Below are the code and all the weights of a small trained network. Each question names an input and a target symbol and asks about switching units off, where a switched-off unit gives its printed mean instead of its output.

import numpy as np


def w(rows, s, z=0):
    codes = np.array(rows[::2]) - 128.0
    scale = np.full(codes.shape[1], s)
    scale[-1] = z or s
    return codes * scale


def norm(h):
    return h / np.sqrt((h * h).mean(-1, keepdims=True) + 1e-5)


def f(y):
    return np.maximum(y, 0)


def softmax(a):
    e = np.exp(a - a.max(-1, keepdims=True))
    return e / e.sum(-1, keepdims=True)


def log_softmax(a):
    a = a - a.max(-1, keepdims=True)
    return a - np.log(np.exp(a).sum(-1, keepdims=True))


def net(x, mask):
    ids = ['βγδεζηθμξπστψω'.index(c) for c in x.split()]
    T = len(ids)
    res = E[ids] + P[:T]
    u = 0
    for l in range(2):
        q, k, v = (norm(res) @ M[l].T for M in (Q, K, V))
        z = softmax(np.where(np.tri(T) > 0, q @ k.T / 3**0.5, -1e9)) @ v
        res = res + np.where(mask[u], z, O[l][:, -1]) @ O[l][:, :-1]
        u += 1
        y = f(norm(res) @ A[l][:, :-1].T + A[l][:, -1])
        res = res + np.where(mask[u : u + 12], y, B[l][:, -1]) @ B[l][:, :-1]
        u += 12
    return log_softmax(norm(res)[-1] @ U[:, :-1].T + U[:, -1])


Q, K, V, O, A, B = {}, {}, {}, {}, {}, {}
E = w([
[199,168,184,88,195,153],'β',
[210,78,128,115,118,145],'γ',
[92,137,138,84,126,240],'δ',
[168,152,175,106,82,60],'ε',
[111,200,182,116,168,120],'ζ',
[157,117,90,103,203,134],'η',
[122,73,114,119,79,127],'θ',
[145,18,91,65,182,198],'μ',
[145,184,119,225,120,176],'ξ',
[118,193,101,98,181,167],'π',
[47,159,112,100,103,76],'σ',
[121,56,250,122,159,128],'τ',
[185,113,145,157,174,52],'ψ',
[128,132,184,69,108,158],'ω',
],0.022)
P = w([
[143,179,103,224,2,219],'0',
[122,139,117,191,53,212],'1',
[131,115,130,162,72,212],'2',
[127,108,142,133,88,207],'3',
[131,102,144,106,100,197],'4',
[135,93,145,81,110,187],'5',
[129,91,152,52,124,176],'6',
[117,83,146,31,143,173],'7',
[123,77,146,22,151,172],'8',
],0.0064)
Q[0] = w([
[117,171,100,128,252,168],'L0H1',
[172,59,38,135,110,126],'L0H1',
[152,164,95,211,215,34],'L0H1',
],0.028)
K[0] = w([
[101,137,110,84,252,153],'L0H1',
[199,128,26,178,122,146],'L0H1',
[181,225,143,176,244,72],'L0H1',
],0.025)
V[0] = w([
[92,141,113,2,198,121],'L0H1',
[75,121,89,155,86,136],'L0H1',
[85,155,188,174,96,139],'L0H1',
],0.0088)
O[0] = w([
[80,217,80,225,41,135,188],'L0H1',
[31,194,170,27,94,32,2],'L0H1',
[203,255,179,102,147,172,76],'L0H1',
],0.0043,0.0036)
A[0] = w([
[155,111,192,137,124,108,94],'L0N1',
[169,118,101,182,155,132,109],'L0N2',
[148,145,64,120,138,163,192],'L0N3',
[93,194,130,131,191,133,9],'L0N4',
[166,172,119,122,105,146,96],'L0N5',
[120,191,105,130,126,130,119],'L0N6',
[129,88,159,254,32,121,142],'L0N7',
[115,170,115,137,88,49,106],'L0N8',
[174,137,84,102,172,172,44],'L0N9',
[128,173,98,175,148,138,108],'L0N10',
[136,121,134,74,176,116,208],'L0N11',
[86,149,84,173,90,197,24],'L0N12',
],0.016,0.0013)
B[0] = w([
[115,73,118,155,162,154,222],'L0N1',
[126,190,91,149,100,111,208],'L0N2',
[95,139,104,154,168,133,201],'L0N3',
[94,80,88,153,180,192,170],'L0N4',
[114,124,75,148,161,143,203],'L0N5',
[118,107,127,127,171,169,156],'L0N6',
[88,253,130,118,111,46,175],'L0N7',
[120,76,116,143,159,50,163],'L0N8',
[116,101,49,97,140,123,254],'L0N9',
[155,124,141,182,157,167,171],'L0N10',
[170,144,165,177,92,126,202],'L0N11',
[42,89,109,158,139,176,181],'L0N12',
],0.019,0.0083)
Q[1] = w([
[128,60,89,225,51,140],'L1H1',
[33,181,248,167,89,213],'L1H1',
[154,145,149,100,60,180],'L1H1',
],0.015)
K[1] = w([
[103,134,91,133,115,186],'L1H1',
[113,163,111,147,250,171],'L1H1',
[181,147,109,86,165,154],'L1H1',
],0.021)
V[1] = w([
[160,1,90,250,62,135],'L1H1',
[139,106,198,181,211,101],'L1H1',
[148,35,137,28,179,109],'L1H1',
],0.0089)
O[1] = w([
[96,14,2,157,59,142,254],'L1H1',
[120,105,88,208,166,106,128],'L1H1',
[140,97,150,109,197,165,104],'L1H1',
],0.0071,0.0056)
A[1] = w([
[96,130,55,30,51,148,122],'L1N1',
[24,64,152,57,148,123,37],'L1N2',
[191,60,228,49,142,170,2],'L1N3',
[175,215,128,140,100,69,45],'L1N4',
[75,101,250,153,116,126,46],'L1N5',
[178,168,195,104,22,196,73],'L1N6',
[65,166,79,218,81,191,73],'L1N7',
[170,82,103,74,71,7,158],'L1N8',
[178,230,145,64,188,141,110],'L1N9',
[60,140,152,84,195,182,83],'L1N10',
[228,68,186,213,73,215,164],'L1N11',
[146,68,151,124,44,160,100],'L1N12',
],0.013,0.0034)
B[1] = w([
[153,169,145,136,99,204,187],'L1N1',
[164,131,106,98,205,44,171],'L1N2',
[5,122,224,90,70,62,154],'L1N3',
[127,108,67,68,109,83,147],'L1N4',
[178,145,173,213,102,105,147],'L1N5',
[194,96,62,160,54,110,137],'L1N6',
[126,149,223,67,75,63,254],'L1N7',
[148,101,92,162,112,251,193],'L1N8',
[104,109,170,157,202,226,143],'L1N9',
[185,137,183,123,111,110,168],'L1N10',
[176,142,9,84,187,161,189],'L1N11',
[170,116,77,139,166,134,159],'L1N12',
],0.021,0.0099)
U = w([
[153,153,198,151,213,186,115],'β',
[103,7,104,20,99,130,42],'γ',
[217,135,174,60,125,90,138],'δ',
[162,59,204,166,82,122,206],'ε',
[29,94,134,155,183,175,55],'ζ',
[109,190,149,148,132,97,253],'η',
[149,145,138,126,47,219,96],'θ',
[84,84,196,60,124,139,203],'μ',
[24,126,84,132,90,120,120],'ξ',
[82,45,90,235,125,125,131],'π',
[218,125,166,194,162,65,138],'σ',
[111,65,140,122,175,34,174],'τ',
[136,189,46,115,184,113,105],'ψ',
[175,101,90,131,54,39,146],'ω',
],0.012,0.0054)

Each question gives the input, a string of symbols that net reads in full, and the target symbol t.
The units are the heads (3 rows each of Q, K, V and O) and the neurons (one row each of A and B). Each row of codes is followed by its name. A weight is (code - 128) times the scale printed after its matrix; where a second scale follows, it is the last column's (O, A, B and U).
mask holds one flag per unit, layer by layer, with each layer's heads first. A switched-off unit (its flag False) gives its mean, the last column of its rows in O or B, instead of its output. The means were averaged over made-up inputs and are rounded, as every weight is.
A unit's drop is (log p(t) with every unit on - log p(t) with that unit switched off) / (log p(t) with every unit on - log p(t) with every unit switched off).
The circuit of an input: a set's keep is (log p(t) with only the set's units on - log p(t) with every unit switched off) / (log p(t) with every unit on - log p(t) with every unit switched off). Starting from the 12 units with the biggest drops (on a tie, the unit counted first), units are removed one at a time, each time the one whose removal leaves the highest keep (on an exact tie, the one counted first), for as long as the keep stays at least 0.8.
units of the circuit, in order: the units of the circuit, biggest drop first
unit that matters most: the unit with the biggest drop
k most important neurons: the k neurons with the biggest drops, biggest first
top k neurons in layer l: the k neurons of layer l with the biggest drops, biggest first
input ψ γ ψ σ β ψ σ β δ, target μ: units of the circuit, in order	L1N7; L0N12; L1N10
input δ ζ β ε ζ τ, target σ: units of the circuit, in order	L1N5; L0N9; L1N11
input η ε μ ε σ δ, target μ: units of the circuit, in order	L0N12; L1N7; L1N10
input ε β θ β ε δ, target δ: units of the circuit, in order	L0H1; L1N2; L1N10
input π γ σ μ β β ψ ψ η, target ξ: units of the circuit, in order	L0H1; L1N7; L0N2; L0N12
input ε ζ γ τ ψ ψ, target ω: unit that matters most	L0N2
input ξ θ σ, target σ: top 2 neurons in layer 1	L1N5; L1N2
input ψ μ ε, target π: 2 most important neurons	L0N1; L0N8
input ω θ σ ω, target ω: top 4 neurons in layer 1	L1N6; L1N3; L1N11; L1N5
input ε θ μ ψ β ψ ε ε, target ε: 4 most important neurons	L0N8; L1N5; L1N3; L1N8
input π θ γ ξ ξ δ ψ ε ε, target ε: top 4 neurons in layer 1	L1N5; L1N3; L1N8; L1N7
input ω β ε ε ε, target π: 3 most important neurons	L0N8; L1N7; L0N5
input β θ β ε β ε μ ε γ, target γ: 4 most important neurons	L1N3; L1N11; L0N11; L0N2
input ζ β β ψ β μ θ τ, target τ: top 4 neurons in layer 0	L0N2; L0N7; L0N1; L0N3
input δ ε γ β μ ξ θ, target θ: top 2 neurons in layer 1	L1N1; L1N8
input μ θ ω ξ β β γ, target γ: 4 most important neurons	L1N3; L1N11; L0N2; L0N11
input ω ε ψ θ ω η, target η: 2 most important neurons	L1N7; L0N7
input τ τ μ ξ ω ζ β θ, target θ: top neuron in layer 1	L1N8
input μ ε ε β ε ε θ τ, target τ: top 3 neurons in layer 1	L1N3; L1N11; L1N8
input ε σ ε ε β δ β ψ, target ω: 2 most important neurons	L0N2; L1N4
input θ β β ψ μ μ, target μ: top 2 neurons in layer 1	L1N3; L1N9
